Below is a small trained network, with its code and all its weights. Each question gives an input and a target symbol and asks what happens when units are switched off, that is, made to give their printed mean instead of their output.

import numpy as np


def w(rows, s, z=0):
    codes = np.array(rows[::2]) - 128.0
    scale = np.full(codes.shape[1], s)
    scale[-1] = z or s
    return codes * scale


def f(y):
    return y / 2 * (1 + np.tanh(0.7978845608 * (y + 0.044715 * y**3)))


def softmax(a):
    e = np.exp(a - a.max(-1, keepdims=True))
    return e / e.sum(-1, keepdims=True)


def log_softmax(a):
    a = a - a.max(-1, keepdims=True)
    return a - np.log(np.exp(a).sum(-1, keepdims=True))


def net(x, mask):
    ids = ['ΘΣΨβγδεζηλξπτφω'.index(c) for c in x.split()]
    T = len(ids)
    res = E[ids] + P[:T]
    q, k, v = (res @ M[0].T for M in (Q, K, V))
    z = softmax(np.where(np.tri(T) > 0, q @ k.T / 2**0.5, -1e9)) @ v
    res = res + np.where(mask[0], z, O[0][:, -1]) @ O[0][:, :-1]
    y = f(res @ A[0][:, :-1].T + A[0][:, -1])
    res = res + np.where(mask[1:13], y, B[0][:, -1]) @ B[0][:, :-1]
    return log_softmax(res[-1] @ U[:, :-1].T + U[:, -1])


Q, K, V, O, A, B = {}, {}, {}, {}, {}, {}
E = w([
[131,80,101,87,152,148,125,149,145,167,98],'Θ',
[70,110,184,93,183,148,80,97,97,98,187],'Σ',
[119,158,138,2,136,116,140,156,142,123,65],'Ψ',
[180,81,77,57,78,103,130,173,100,166,185],'β',
[131,94,113,122,127,194,172,166,97,174,124],'γ',
[122,138,47,96,140,191,122,140,102,145,136],'δ',
[97,107,85,156,166,136,144,190,109,124,135],'ε',
[160,165,66,141,108,142,167,132,98,157,63],'ζ',
[65,64,81,79,71,88,173,82,120,150,136],'η',
[90,154,37,92,139,141,113,54,103,71,128],'λ',
[91,151,106,151,138,157,162,116,124,60,151],'ξ',
[67,182,126,194,120,111,121,99,69,188,101],'π',
[159,156,81,186,160,120,54,67,153,127,72],'τ',
[101,121,163,147,34,161,217,101,109,132,193],'φ',
[128,118,131,109,174,145,175,41,199,175,156],'ω',
],0.027)
P = w([
[171,117,147,3,142,59,119,230,147,122,2],'0',
[154,180,140,33,189,103,172,157,85,94,42],'1',
[158,203,128,52,212,136,193,120,76,84,79],'2',
[142,148,115,86,184,138,192,131,111,109,67],'3',
[138,139,98,115,174,142,178,127,122,119,79],'4',
[137,125,84,140,166,152,191,117,132,133,95],'5',
[123,102,72,164,170,158,191,119,150,137,119],'6',
[117,109,50,190,149,161,184,107,150,154,113],'7',
[102,85,38,222,152,167,194,119,162,151,139],'8',
[91,103,23,232,126,172,187,113,179,159,121],'9',
[60,106,22,199,90,157,198,115,243,149,133],'10',
],0.011)
Q[0] = w([
[163,66,146,96,2,69,61,178,131,123,172],'head 0',
[174,184,201,164,175,100,87,68,101,119,199],'head 0',
],0.01)
K[0] = w([
[164,115,108,50,165,137,141,215,61,127,93],'head 0',
[129,147,254,40,133,107,84,143,120,96,83],'head 0',
],0.012)
V[0] = w([
[96,169,183,116,137,158,147,175,113,255,149],'head 0',
[109,128,104,148,24,213,138,199,106,37,147],'head 0',
],0.0091)
O[0] = w([
[134,228,148,134,244,131,169,95,205,235,228,252],'head 0',
[212,115,161,87,251,111,124,98,47,142,110,156],'head 0',
],0.012,0.0013)
A[0] = w([
[136,122,106,151,77,192,57,183,193,123,89,162],'neuron 0',
[254,115,184,148,146,138,147,116,83,62,150,139],'neuron 1',
[103,139,125,154,56,151,100,35,43,163,157,188],'neuron 2',
[114,82,221,140,138,141,42,89,45,77,126,31],'neuron 3',
[102,169,128,184,69,154,96,183,159,116,155,42],'neuron 4',
[186,143,122,132,206,170,51,99,138,146,88,124],'neuron 5',
[215,63,137,98,129,90,70,144,40,135,92,124],'neuron 6',
[115,64,190,120,82,85,190,69,155,79,165,112],'neuron 7',
[117,92,80,132,157,74,120,158,113,111,87,117],'neuron 8',
[109,151,119,103,73,130,204,212,145,138,166,140],'neuron 9',
[45,80,81,101,85,148,192,110,61,83,114,135],'neuron 10',
[84,79,178,169,57,147,34,208,123,126,77,2],'neuron 11',
],0.0083,0.0054)
B[0] = w([
[193,100,192,151,131,54,158,165,113,116,193,219],'neuron 0',
[107,96,84,203,127,99,55,133,171,101,103,208],'neuron 1',
[134,158,179,107,166,71,152,193,125,67,155,172],'neuron 2',
[237,62,132,45,69,156,139,222,180,187,154,161],'neuron 3',
[120,76,96,73,162,208,241,175,153,151,120,199],'neuron 4',
[147,171,219,107,47,101,178,200,127,74,155,205],'neuron 5',
[111,110,93,173,110,144,140,40,172,39,197,217],'neuron 6',
[144,153,131,143,177,120,154,202,34,118,136,157],'neuron 7',
[146,101,151,117,171,195,70,162,37,157,105,179],'neuron 8',
[129,128,133,127,201,34,94,75,120,91,118,215],'neuron 9',
[110,142,176,135,93,150,99,66,162,220,79,253],'neuron 10',
[99,254,102,149,101,124,102,124,125,133,152,189],'neuron 11',
],0.0082,0.014)
U = w([
[153,74,147,123,157,60,56,193,149,154,167,54],'Θ',
[40,77,232,79,150,150,39,162,133,118,254,77],'Σ',
[144,101,146,92,159,59,89,140,161,116,113,84],'Ψ',
[173,101,62,60,103,58,118,101,97,135,218,138],'β',
[225,124,215,91,150,170,132,141,212,202,110,2],'γ',
[151,124,68,34,100,183,181,196,63,113,185,132],'δ',
[106,85,86,83,189,160,151,246,61,115,109,103],'ε',
[203,129,29,101,150,125,191,173,100,150,44,83],'ζ',
[122,65,111,84,146,90,147,103,75,200,83,164],'η',
[127,145,124,98,85,172,134,53,102,140,178,150],'λ',
[114,83,112,132,152,192,160,113,123,57,83,210],'ξ',
[100,186,83,164,200,185,78,61,191,135,103,230],'π',
[97,144,160,149,107,126,122,174,108,114,118,201],'τ',
[158,129,223,176,151,53,137,66,84,68,177,180],'φ',
[133,109,142,122,97,103,184,120,192,98,143,42],'ω',
],0.0073,0.0027)

Each question gives the input, a string of symbols that net reads in full, and the target symbol t.
The units are the heads (2 rows each of Q, K, V and O) and the neurons (one row each of A and B). Each row of codes is followed by its name. A weight is (code - 128) times the scale printed after its matrix; where a second scale follows, it is the last column's (O, A, B and U).
mask holds one flag per unit, heads first, then neurons. A switched-off unit (its flag False) gives its mean, the last column of its rows in O or B, instead of its output. The means were averaged over made-up inputs and are rounded, as every weight is.
A unit's drop is (log p(t) with every unit on - log p(t) with that unit switched off) / (log p(t) with every unit on - log p(t) with every unit switched off).
The circuit of an input: a set's keep is (log p(t) with only the set's units on - log p(t) with every unit switched off) / (log p(t) with every unit on - log p(t) with every unit switched off). Starting from the 12 units with the biggest drops (on a tie, the unit counted first), units are removed one at a time, each time the one whose removal leaves the highest keep (on an exact tie, the one counted first), for as long as the keep stays at least 0.8.
circuit, biggest first: the units of the circuit, biggest drop first
most important unit: the unit with the biggest drop
top k neurons: the k neurons with the biggest drops, biggest first
input γ ξ ω γ γ, target ω: circuit, biggest first -> [head 0]
input γ φ Ψ, target φ: circuit, biggest first -> [head 0; neuron 5; neuron 6]
input γ φ ω Θ γ τ ξ, target τ: circuit, biggest first -> [head 0; neuron 11]
input Ψ ε ζ β γ ξ Ψ δ, target ξ: circuit, biggest first -> [head 0; neuron 6; neuron 0]
input η ξ Ψ λ γ ε ξ δ β ε, target ε: circuit, biggest first -> [head 0; neuron 8]
input γ γ ξ Σ γ, target ξ: circuit, biggest first -> [head 0; neuron 6; neuron 0]
input η π η ξ γ, target ξ: circuit, biggest first -> [head 0; neuron 6]
input Θ λ ω β Θ, target ω: top 2 neurons -> [neuron 0; neuron 4]
input λ γ λ ε, target λ: top 3 neurons -> [neuron 10; neuron 6; neuron 11]
input ξ Ψ φ Ψ ζ Θ τ ω π, target ω: circuit, biggest first -> [head 0; neuron 4]
input γ Ψ Σ δ π Ψ ξ, target π: top 2 neurons -> [neuron 0; neuron 5]
input ω ξ ε δ γ Ψ Θ γ ξ Σ δ, target ξ: circuit, biggest first -> [head 0; neuron 6]
input ε Ψ ξ ζ η, target η: circuit, biggest first -> [neuron 10; neuron 6; neuron 5]
input π Θ γ ω ξ, target ω: circuit, biggest first -> [head 0; neuron 4; neuron 9]
input ξ β γ γ π ζ β γ ξ λ, target ξ: circuit, biggest first -> [head 0]
input γ ξ γ Ψ φ δ, target φ: circuit, biggest first -> [head 0; neuron 5]
input γ Θ Σ Θ Ψ λ, target λ: top 4 neurons -> [neuron 10; neuron 6; neuron 11; neuron 3]
input γ τ ε, target τ: top 3 neurons -> [neuron 11; neuron 10; neuron 0]
input γ β γ φ ξ Ψ ξ Θ, target ξ: circuit, biggest first -> [neuron 6; head 0]
input γ τ δ τ γ Θ, target τ: top 2 neurons -> [neuron 11; neuron 0]
input δ Ψ Ψ ξ ω δ, target ω: top neuron -> [neuron 0]
input δ Σ φ ω γ γ Ψ ξ Ψ ζ φ, target φ: top 2 neurons -> [neuron 4; neuron 2]
input γ Σ δ Θ τ ζ, target τ: top 3 neurons -> [neuron 11; neuron 10; neuron 0]
input Θ Ψ Ψ φ ζ π β Θ ξ ζ, target ξ: top 2 neurons -> [neuron 6; neuron 0]
input ω π Σ ξ φ Θ, target φ: top 2 neurons -> [neuron 5; neuron 6]
input π γ φ φ Θ ξ γ γ π, target π: top 2 neurons -> [neuron 0; neuron 5]
input Θ ζ ξ π τ ω ξ Ψ τ γ φ, target φ: most important unit -> neuron 4
